Here is a tiny trained network, its code and every weight. The questions are about switching its units off for an input and a class, where a switched-off unit gives its printed mean instead of its output.

import numpy as np


def w(rows, s, z=0):
    codes = np.array(rows[::2]) - 128.0
    scale = np.full(codes.shape[1], s)
    scale[-1] = z or s
    return codes * scale


def f(y):
    return y / 2 * (1 + np.tanh(0.7978845608 * (y + 0.044715 * y**3)))


def log_softmax(a):
    a = a - a.max(-1, keepdims=True)
    return a - np.log(np.exp(a).sum(-1, keepdims=True))


def net(x, mask):
    res = np.array(x, float).reshape(1, 7) / 4 @ E
    y = f(res @ A[0][:, :-1].T + A[0][:, -1])
    res = res + np.where(mask, y, B[0][:, -1]) @ B[0][:, :-1]
    return log_softmax(res[-1] @ U[:, :-1].T + U[:, -1])


A, B = {}, {}
E = w([
[247,136,83,160,76,114,156],'x0',
[131,106,127,128,130,131,122],'x1',
[140,114,140,131,124,147,106],'x2',
[139,162,139,152,133,134,95],'x3',
[104,143,127,113,116,111,169],'x4',
[88,172,53,59,62,85,43],'x5',
[62,119,35,196,95,224,130],'x6',
],0.014)
A[0] = w([
[242,141,121,126,103,83,149,182],'N0',
[102,125,150,76,132,64,78,175],'N1',
[144,98,213,139,202,103,131,254],'N2',
[91,78,147,168,165,183,180,108],'N3',
[122,123,95,213,96,171,165,133],'N4',
[81,88,194,125,203,211,153,237],'N5',
[84,192,120,194,168,152,88,154],'N6',
[208,140,136,211,89,114,179,204],'N7',
[52,95,101,60,49,52,50,227],'N8',
[178,194,107,83,127,101,131,139],'N9',
[224,152,30,59,3,73,110,141],'N10',
[66,141,148,135,173,137,105,241],'N11',
[62,103,39,215,89,207,140,207],'N12',
[162,128,111,71,60,67,91,146],'N13',
[140,93,133,80,123,131,195,126],'N14',
[168,174,76,101,53,109,139,117],'N15',
[106,139,51,97,87,161,89,57],'N16',
],0.011,0.0059)
B[0] = w([
[148,15,172,175,143,138,152,199],'N0',
[134,166,173,67,180,133,68,180],'N1',
[149,159,186,101,110,32,195,205],'N2',
[131,163,102,143,172,122,141,182],'N3',
[157,155,6,154,141,182,182,186],'N4',
[85,207,111,136,140,49,198,214],'N5',
[90,139,103,92,114,116,159,174],'N6',
[201,10,145,122,110,155,228,194],'N7',
[95,133,136,69,147,134,38,229],'N8',
[112,76,168,139,121,139,110,170],'N9',
[167,82,118,166,114,148,69,246],'N10',
[70,162,85,99,128,60,126,185],'N11',
[98,169,2,179,116,181,121,250],'N12',
[155,139,165,155,162,158,57,192],'N13',
[157,131,148,164,124,118,148,147],'N14',
[190,127,140,183,103,185,35,188],'N15',
[95,120,61,117,52,114,95,186],'N16',
],0.0091,0.022)
U = w([
[120,154,201,113,110,1,174,250],'0',
[54,198,88,217,220,122,169,87],'1',
[155,16,192,164,94,110,204,159],'2',
[187,90,63,118,136,250,229,57],'3',
[127,176,164,20,224,133,45,135],'4',
[10,115,64,77,86,159,76,119],'5',
[159,46,178,161,131,152,51,157],'6',
[154,108,76,197,32,182,74,87],'7',
],0.0092,0.0019)

Each question gives the input, the list of numbers given to net, and the class t.
The units are the neurons (one row each of A and B). Each row of codes is followed by its name. A weight is (code - 128) times the scale printed after its matrix; where a second scale follows, it is the last column's (A, B and U).
mask holds one flag per neuron, in row order. A switched-off neuron (its flag False) gives its mean, the last column of its row in B, instead of its output. The means were averaged over made-up inputs and are rounded, as every weight is.
A unit's drop is (log p(t) with every unit on - log p(t) with that unit switched off) / (log p(t) with every unit on - log p(t) with every unit switched off).
The circuit of an input: a set's keep is (log p(t) with only the set's units on - log p(t) with every unit switched off) / (log p(t) with every unit on - log p(t) with every unit switched off). Starting from the 12 units with the biggest drops (on a tie, the unit counted first), units are removed one at a time, each time the one whose removal leaves the highest keep (on an exact tie, the one counted first), for as long as the keep stays at least 0.8.
units of the circuit, in order: the units of the circuit, biggest drop first
most important unit: the unit with the biggest drop
top k neurons: the k neurons with the biggest drops, biggest first
drop of u: that unit's drop, to one decimal
input [2,-6,-1,0,6,7,-3], class 6: most important unit -> N10
input [1,-4,0,8,-5,-3,4], class 3: units of the circuit, in order -> (N7, N4)
input [-7,-5,-6,5,1,-3,0], class 0: units of the circuit, in order -> (N12, N2)
input [-7,5,-4,-2,-5,0,-2], class 0: units of the circuit, in order -> (N5, N12)
input [0,-1,3,7,-4,-8,0], class 0: top 3 neurons -> (N2, N5, N12)
input [-8,-6,-1,8,1,6,-1], class 4: top 2 neurons -> (N1, N12)
input [1,-5,-6,5,-2,8,-1], class 6: top 2 neurons -> (N10, N15)
input [-5,3,5,7,3,1,-2], class 4: top 2 neurons -> (N1, N7)
input [-7,5,4,-5,8,-5,0], class 0: top 3 neurons -> (N12, N2, N4)
input [3,6,-6,-5,2,2,0], class 6: top 2 neurons -> (N12, N4)
input [0,6,6,8,5,3,-3], class 4: top 2 neurons -> (N7, N1)
input [3,-8,-6,7,-6,3,-1], class 6: drop of N12 -> 0.2
input [5,-3,6,8,7,-2,3], class 3: drop of N15 -> 0.0
input [0,8,3,-7,-7,-4,2], class 1: units of the circuit, in order -> (N5)
input [7,-8,6,-4,-1,-1,-1], class 2: drop of N7 -> 0.2
input [-7,3,-1,1,-3,-8,0], class 0: top 2 neurons -> (N2, N12)
